Here is a tiny trained network, its code and every weight. The questions are about switching its units off for an input and a target symbol, where a switched-off unit gives its printed mean instead of its output.

import numpy as np


def w(rows, s, z=0):
    codes = np.array(rows[::2]) - 128.0
    scale = np.full(codes.shape[1], s)
    scale[-1] = z or s
    return codes * scale


def f(y):
    return np.maximum(y, 0)


def softmax(a):
    e = np.exp(a - a.max(-1, keepdims=True))
    return e / e.sum(-1, keepdims=True)


def log_softmax(a):
    a = a - a.max(-1, keepdims=True)
    return a - np.log(np.exp(a).sum(-1, keepdims=True))


def net(x, mask):
    ids = ['θλμπστψω'.index(c) for c in x.split()]
    T = len(ids)
    res = E[ids] + P[:T]
    q, k, v = (res @ M[0].T for M in (Q, K, V))
    z = softmax(np.where(np.tri(T) > 0, q @ k.T / 2**0.5, -1e9)) @ v
    res = res + np.where(mask[0], z, O[0][:, -1]) @ O[0][:, :-1]
    y = f(res @ A[0][:, :-1].T + A[0][:, -1])
    res = res + np.where(mask[1:17], y, B[0][:, -1]) @ B[0][:, :-1]
    return log_softmax(res[-1] @ U[:, :-1].T + U[:, -1])


Q, K, V, O, A, B = {}, {}, {}, {}, {}, {}
E = w([
[79,56,181,126,68,61],'θ',
[150,69,143,40,102,144],'λ',
[180,58,82,14,106,194],'μ',
[146,81,207,40,73,117],'π',
[2,77,91,131,206,209],'σ',
[121,59,162,79,90,104],'τ',
[131,46,96,80,131,124],'ψ',
[93,153,123,201,209,143],'ω',
],0.0057)
P = w([
[9,127,175,7,115,167],'0',
[115,5,152,93,192,35],'1',
[130,41,153,142,177,80],'2',
[141,28,133,150,158,104],'3',
[158,28,110,151,128,123],'4',
[162,25,104,159,120,142],'5',
[179,27,89,148,80,157],'6',
[188,33,76,150,53,179],'7',
[209,48,57,135,29,203],'8',
],0.0032)
Q[0] = w([
[131,3,157,14,70,77],'H1',
[85,134,130,124,93,197],'H1',
],0.029)
K[0] = w([
[2,185,148,45,63,196],'H1',
[85,110,131,132,230,124],'H1',
],0.025)
V[0] = w([
[201,145,255,84,83,112],'H1',
[46,151,196,235,92,38],'H1',
],0.019)
O[0] = w([
[4,155,51,113,79,133,6],'H1',
[150,58,2,115,196,90,232],'H1',
],0.012,0.0022)
A[0] = w([
[81,200,110,154,98,170,93],'N1',
[109,140,101,167,199,188,125],'N2',
[181,177,165,82,63,94,142],'N3',
[123,160,136,60,159,135,113],'N4',
[154,104,171,77,72,98,187],'N5',
[60,101,153,148,177,133,176],'N6',
[89,233,63,150,129,125,3],'N7',
[144,178,163,119,146,123,47],'N8',
[205,205,153,141,81,106,31],'N9',
[147,104,119,99,93,192,173],'N10',
[136,139,54,87,117,76,53],'N11',
[130,118,105,129,92,109,118],'N12',
[221,193,101,186,131,137,39],'N13',
[113,118,93,98,111,102,145],'N14',
[80,203,155,93,252,97,131],'N15',
[101,164,128,220,134,175,197],'N16',
],0.013,0.0053)
B[0] = w([
[171,147,167,89,79,87,176],'N1',
[107,155,154,177,139,128,181],'N2',
[130,116,168,139,131,195,217],'N3',
[129,122,120,165,136,132,134],'N4',
[156,157,69,142,143,102,255],'N5',
[122,160,97,134,128,164,212],'N6',
[124,126,172,109,252,127,141],'N7',
[96,105,146,136,119,91,159],'N8',
[45,113,153,112,123,115,188],'N9',
[100,144,105,139,141,136,193],'N10',
[180,87,162,92,126,173,243],'N11',
[99,121,127,120,134,118,179],'N12',
[158,79,157,158,78,66,180],'N13',
[87,102,112,131,110,100,237],'N14',
[109,154,95,116,134,174,150],'N15',
[143,122,106,131,174,147,165],'N16',
],0.035,0.0062)
U = w([
[105,47,130,95,88,167,112],'θ',
[203,159,141,107,46,163,73],'λ',
[62,132,190,127,80,158,2],'μ',
[83,129,161,88,165,82,41],'π',
[139,60,210,193,80,40,97],'σ',
[6,153,58,151,2,62,160],'τ',
[46,154,113,197,231,241,223],'ψ',
[232,102,71,184,181,77,236],'ω',
],0.0043,0.0027)

Each question gives the input, a string of symbols that net reads in full, and the target symbol t.
The units are the heads (2 rows each of Q, K, V and O) and the neurons (one row each of A and B). Each row of codes is followed by its name. A weight is (code - 128) times the scale printed after its matrix; where a second scale follows, it is the last column's (O, A, B and U).
mask holds one flag per unit, heads first, then neurons. A switched-off unit (its flag False) gives its mean, the last column of its rows in O or B, instead of its output. The means were averaged over made-up inputs and are rounded, as every weight is.
A unit's drop is (log p(t) with every unit on - log p(t) with that unit switched off) / (log p(t) with every unit on - log p(t) with every unit switched off).
The circuit of an input: a set's keep is (log p(t) with only the set's units on - log p(t) with every unit switched off) / (log p(t) with every unit on - log p(t) with every unit switched off). Starting from the 12 units with the biggest drops (on a tie, the unit counted first), units are removed one at a time, each time the one whose removal leaves the highest keep (on an exact tie, the one counted first), for as long as the keep stays at least 0.8.
circuit, biggest first: the units of the circuit, biggest drop first
most important unit: the unit with the biggest drop
k most important neurons: the k neurons with the biggest drops, biggest first
drop of u: that unit's drop, to one decimal
input λ σ ψ ψ σ σ, target σ: circuit, biggest first -> (H1, N13)
input ω π λ θ λ λ θ ψ, target ω: circuit, biggest first -> (H1, N9, N3)
input μ θ τ, target μ: 2 most important neurons -> (N1, N3)
input σ π σ π σ μ τ, target σ: circuit, biggest first -> (H1, N13)
input θ θ ω ω ω σ σ ω ω, target σ: 2 most important neurons -> (N13, N5)
input λ ω θ μ θ λ, target λ: circuit, biggest first -> (N1, H1, N14)
input θ λ θ ψ π, target θ: 3 most important neurons -> (N11, N5, N14)
input σ σ θ σ π λ λ, target σ: most important neuron -> (N13)
input θ θ π θ τ λ, target θ: circuit, biggest first -> (H1, N11)
input ω τ τ θ σ σ θ π, target ω: circuit, biggest first -> (N5, H1)
input ψ π ω, target ψ: circuit, biggest first -> (N15, N13)
input λ θ ω τ ω π σ λ λ, target λ: circuit, biggest first -> (N1, H1)
input τ θ ψ λ, target τ: circuit, biggest first -> (H1, N11)
input π θ θ θ ω π, target π: 2 most important neurons -> (N7, N1)
input λ ω θ ω ω μ, target λ: most important unit -> N1
input θ ω θ σ μ θ, target θ: 3 most important neurons -> (N11, N5, N14)
input λ π ω θ τ ω π π, target λ: 2 most important neurons -> (N1, N3)
input θ θ θ θ θ ψ ω θ θ, target θ: drop of N11 -> 1.4
input ψ θ σ π θ π σ θ, target ψ: drop of N12 -> 0.0
input μ θ θ θ θ, target μ: drop of N1 -> 1.9
